Below are the code and all the weights of a small trained network. Each question names an input and a class and asks about switching units off, where a switched-off unit gives its printed mean instead of its output.

import numpy as np


def w(rows, s, z=0):
    codes = np.array(rows[::2]) - 128.0
    scale = np.full(codes.shape[1], s)
    scale[-1] = z or s
    return codes * scale


def f(y):
    return np.maximum(y, 0)


def log_softmax(a):
    a = a - a.max(-1, keepdims=True)
    return a - np.log(np.exp(a).sum(-1, keepdims=True))


def net(x, mask):
    res = np.array(x, float).reshape(1, 7) / 4 @ E
    y = f(res @ A[0][:, :-1].T + A[0][:, -1])
    res = res + np.where(mask, y, B[0][:, -1]) @ B[0][:, :-1]
    return log_softmax(res[-1] @ U[:, :-1].T + U[:, -1])


A, B = {}, {}
E = w([
[125,72,109,113,242,217,110,63,180],'x0',
[124,160,173,216,82,72,87,132,180],'x1',
[77,38,126,132,114,126,79,232,81],'x2',
[67,166,170,191,253,109,121,126,103],'x3',
[25,147,253,104,136,138,179,145,119],'x4',
[49,208,171,107,128,130,87,127,249],'x5',
[168,55,187,127,102,2,204,128,140],'x6',
],0.0074)
A[0] = w([
[130,177,172,113,171,97,203,46,168,154],'N1',
[99,98,156,53,132,181,189,141,120,123],'N2',
[88,137,194,152,70,46,142,224,97,159],'N3',
[146,85,99,175,240,147,93,94,117,137],'N4',
[214,70,112,115,18,42,149,165,132,113],'N5',
[126,70,111,219,225,99,84,108,120,119],'N6',
[89,153,209,127,96,56,151,197,73,122],'N7',
[229,156,11,133,68,173,92,141,84,180],'N8',
[29,140,176,131,156,134,86,139,165,253],'N9',
[132,130,37,120,147,138,94,158,132,98],'N10',
[207,77,72,123,44,94,137,169,121,70],'N11',
[48,151,149,138,135,164,54,108,186,66],'N12',
[99,171,58,150,132,177,103,98,115,144],'N13',
[134,164,42,115,113,140,91,149,139,78],'N14',
[36,201,207,137,113,117,87,136,254,168],'N15',
[56,167,130,138,135,173,55,124,239,100],'N16',
[207,212,189,117,125,77,227,57,154,169],'N17',
[64,143,211,148,97,66,124,222,84,94],'N18',
[88,60,134,39,154,194,158,164,63,87],'N19',
[221,95,118,121,36,67,171,152,147,163],'N20',
],0.0072,0.0023)
B[0] = w([
[166,153,116,105,148,109,202,85,189,205],'N1',
[76,111,99,100,142,183,147,101,173,170],'N2',
[35,146,196,215,94,50,154,93,21,223],'N3',
[201,101,121,118,223,96,175,171,107,196],'N4',
[107,25,115,165,17,62,74,96,144,236],'N5',
[214,99,159,131,195,42,173,189,86,191],'N6',
[27,163,151,211,116,83,175,81,84,208],'N7',
[161,158,34,137,106,160,1,126,22,235],'N8',
[120,129,215,119,134,120,156,185,165,218],'N9',
[141,139,93,78,132,109,104,185,81,172],'N10',
[155,61,106,136,47,107,30,118,124,213],'N11',
[146,143,197,98,119,159,95,219,163,197],'N12',
[145,187,117,134,155,158,78,161,76,183],'N13',
[131,166,84,94,94,136,83,162,115,173],'N14',
[146,202,238,128,28,132,129,168,208,255],'N15',
[151,145,182,77,68,166,76,212,198,219],'N16',
[169,160,81,119,111,102,162,6,207,219],'N17',
[17,194,184,184,115,92,177,116,52,210],'N18',
[8,47,117,84,174,227,169,139,157,185],'N19',
[148,48,107,162,28,60,73,86,171,225],'N20',
],0.0064,0.0098)
U = w([
[194,181,119,205,180,196,142,40,58,150],'0',
[36,42,111,50,186,252,175,144,138,172],'1',
[151,2,94,153,27,80,48,94,122,118],'2',
[17,166,202,206,102,69,198,108,54,81],'3',
[152,208,31,95,144,184,43,174,33,28],'4',
[132,194,229,95,90,160,109,224,222,74],'5',
[201,44,134,111,247,72,188,193,99,196],'6',
[178,186,104,93,122,91,201,11,219,254],'7',
],0.0067,0.00097)

Each question gives the input, the list of numbers given to net, and the class t.
The units are the neurons (one row each of A and B). Each row of codes is followed by its name. A weight is (code - 128) times the scale printed after its matrix; where a second scale follows, it is the last column's (A, B and U).
mask holds one flag per neuron, in row order. A switched-off neuron (its flag False) gives its mean, the last column of its row in B, instead of its output. The means were averaged over made-up inputs and are rounded, as every weight is.
A unit's drop is (log p(t) with every unit on - log p(t) with that unit switched off) / (log p(t) with every unit on - log p(t) with every unit switched off).
The circuit of an input: a set's keep is (log p(t) with only the set's units on - log p(t) with every unit switched off) / (log p(t) with every unit on - log p(t) with every unit switched off). Starting from the 12 units with the biggest drops (on a tie, the unit counted first), units are removed one at a time, each time the one whose removal leaves the highest keep (on an exact tie, the one counted first), for as long as the keep stays at least 0.8.
units of the circuit, in order: the units of the circuit, biggest drop first
unit that matters most: the unit with the biggest drop
top k neurons: the k neurons with the biggest drops, biggest first
drop when u is switched off: that unit's drop, to one decimal
input [3,7,-7,1,3,0,1], class 7: top 2 neurons -> [N17; N1]
input [5,7,-6,8,-3,-1,-7], class 5: unit that matters most -> N16
input [7,-7,-6,7,-5,-4,-7], class 4: units of the circuit, in order -> [N13; N10]
input [5,-5,1,6,4,0,6], class 6: units of the circuit, in order -> [N6; N4]
input [8,1,-3,5,-5,2,6], class 6: units of the circuit, in order -> [N6; N4]
input [5,-7,4,-2,-6,8,2], class 1: top 2 neurons -> [N15; N19]
input [8,-8,-2,6,0,-3,2], class 6: top 2 neurons -> [N4; N6]
input [4,2,-2,-4,4,-8,-4], class 0: top 2 neurons -> [N16; N12]
input [1,0,4,4,-2,-4,-3], class 6: top 2 neurons -> [N6; N4]
input [5,-7,0,5,6,-7,7], class 1: top 2 neurons -> [N19; N2]
input [-3,-3,3,-4,5,8,2], class 3: top 2 neurons -> [N3; N18]
input [5,-5,0,7,3,0,2], class 6: units of the circuit, in order -> [N6; N4]
input [7,6,-2,2,-4,-7,-7], class 4: units of the circuit, in order -> [N8; N13]
input [6,-4,-1,-3,1,-8,1], class 1: units of the circuit, in order -> [N19]
input [-1,1,7,-5,5,-2,5], class 3: top 3 neurons -> [N18; N3; N7]
input [-3,0,-5,-3,-2,3,-4], class 4: top 2 neurons -> [N8; N9]
input [1,0,-1,6,2,-5,-7], class 6: drop when N8 is switched off -> 0.1
input [-1,-2,2,-7,7,6,4], class 3: drop when N15 is switched off -> 0.0
input [5,6,-6,3,5,-7,8], class 7: drop when N17 is switched off -> 0.2
input [4,-2,8,5,-7,-5,-1], class 6: units of the circuit, in order -> [N4]
